a =
[[71 54 73 41 33 67 48 34 75]
 [62 52 44 38 26 70 46 41 53]
 [20  5 53 86 78 90 88 43 65]
 [45 52 61 48 53 77 55 31 56]
 [61 54 52 52 50 60 54 46 65]
 [49 42 50 51 47 79 58 31 65]
 [63 69 55 40 44 57 43 43 54]
 [48 47 52 44 42 81 55 31 57]
 [52 42 58 45 35 80 52 30 57]
 [52 72 55 63 72 31 52 81 32]]
Read off the bottom-left entry.
Answer: 52
Read off the last entry, reading row by row.
Answer: 32
Read off the entry in the top-right corner.
Answer: 75
Read off the entry just left of the smallest entry.
Answer: 20
Read off the 5th entry in reading order.
Answer: 33
The entry directly above the largest entry: 70
Read off the 5th-last entry, reading row by row.
Answer: 72
Read off the top-left entry.
Answer: 71
Read off the entry directly below 30.
Answer: 81
Read off the second largest entry.
Answer: 88
Read off the entry just right of the smallest entry.
Answer: 53
The entry directly below 20 -> 45
Read off the last entry of the largest entry's row.
Answer: 65
The entry directly below the largest entry -> 77
The entry just right of 20: 5
The 2nd entry on the diagonal from the top-right corner: 41
Read off the entry just right of 73.
Answer: 41
The entry just left of the largest entry -> 78
The bottom entry of the column that holds the largest entry -> 31
Read off the top entry of the column that holds the largest entry.
Answer: 67
The top entry of the column that holds the smallest entry is 54
Read off the third entry, reading row by row.
Answer: 73

3686  3798  3484  2568
3769  4861  3271  3984
3875  3334  3593  2677
3821  3309  3615  5032
4132  3792  6048  8153
3913  3285  5006  2568
3580  4188  4162  2706
3152  2900  7091  6395
3327  5715  2210  4985
3264  5052  3611  4206
3628  2596  2174  3975
3770  2596  3179  4077
4023  4143  2174  4482
3753  4004  2510  3816
3660  2789  2660  4079
3383  5066  3926  3052
The 1st entry, reading row by row is 3686
The last entry, reading row by row -> 3052
The entry directly below 2677 -> 5032
Find the 5th entry from the end, reading row by row.
A: 4079
The largest entry: 8153
The entry just right of 3628: 2596
Find the entry just left of the largest entry.
A: 6048
The second entry from the end, reading row by row -> 3926
The entry in the top-right corner -> 2568
The entry just right of 3179 is 4077
The largest entry in the first row: 3798
Find the entry directly above 4143.
A: 2596
The entry directly above 4188 -> 3285
The entry directly above 2789: 4004
Find the entry directly below 3264.
A: 3628
The entry in the bottom-left corner -> 3383
Find the entry directly above 4077.
A: 3975
The third largest entry -> 6395
The entry just right of 3383: 5066
The second largest entry: 7091
Find the entry directly above 2900.
A: 4188
Find the entry directly above 3179.
A: 2174
The largest entry in the first column is 4132
Find the entry directly above 4132.
A: 3821
The entry directly below the largest entry: 2568
Find the entry directly above 3327.
A: 3152
Find the third entry on the main diagonal.
A: 3593
The entry directly below 4023 -> 3753
Find the entry just right of 3660.
A: 2789

Questions about the row below.
1) The second entry from the right?
2) The first entry from the left?
3) The third entry from the right?
4) The 1st entry from the right?
7500  6030  4044  2561  3846  1816  7718  7995
1) 7718
2) 7500
3) 1816
4) 7995

Read these off the grid that follows.
1) Find the entry in the bottom-left corner.
2) Find the 3rd largest entry.
3) Find the maximum.
4) Find the entry just left of 36.
5) Find the entry just left of 12.
6) Find the top-right entry.
7) Find the entry directly below -6.
8) Find the second entry on the main diagonal.
[[ 15 -12 -17  -3 -32 -25   1]
 [ -2 -13  15  -2 -70  20  36]
 [ 22   8 -18   2 -49  32  59]
 [ 46  -6 -27  14   3   7  12]
 [ 41  17  15  15 -44  -5 -13]
 [ -3 -43 -30  31 -36  18  38]]
1) -3
2) 41
3) 59
4) 20
5) 7
6) 1
7) 17
8) -13

m = [63, -3, 68, 34, 61, 10, -9]
The fourth entry is 34
The first entry from the left -> 63
Read off the 2nd entry from the left.
-3
Read off the third entry from the right.
61

x =
[[ 24  41   5 -46  29 -77  39  37  37]
 [-26 -47 -11  39 -33 -71 -42 -43 -40]]
Counting starts at 1.
Report the entry in row 1 and column 3.
Answer: 5
Report the bottom-left entry.
Answer: -26
The entry directly below the largest entry: -47
The entry in the bottom-right corner is -40
Report the entry at row 1, column 1.
Answer: 24
Report the entry directly above -42.
Answer: 39
The entry just left of -43: -42
The top entry of the column that holds the largest entry -> 41
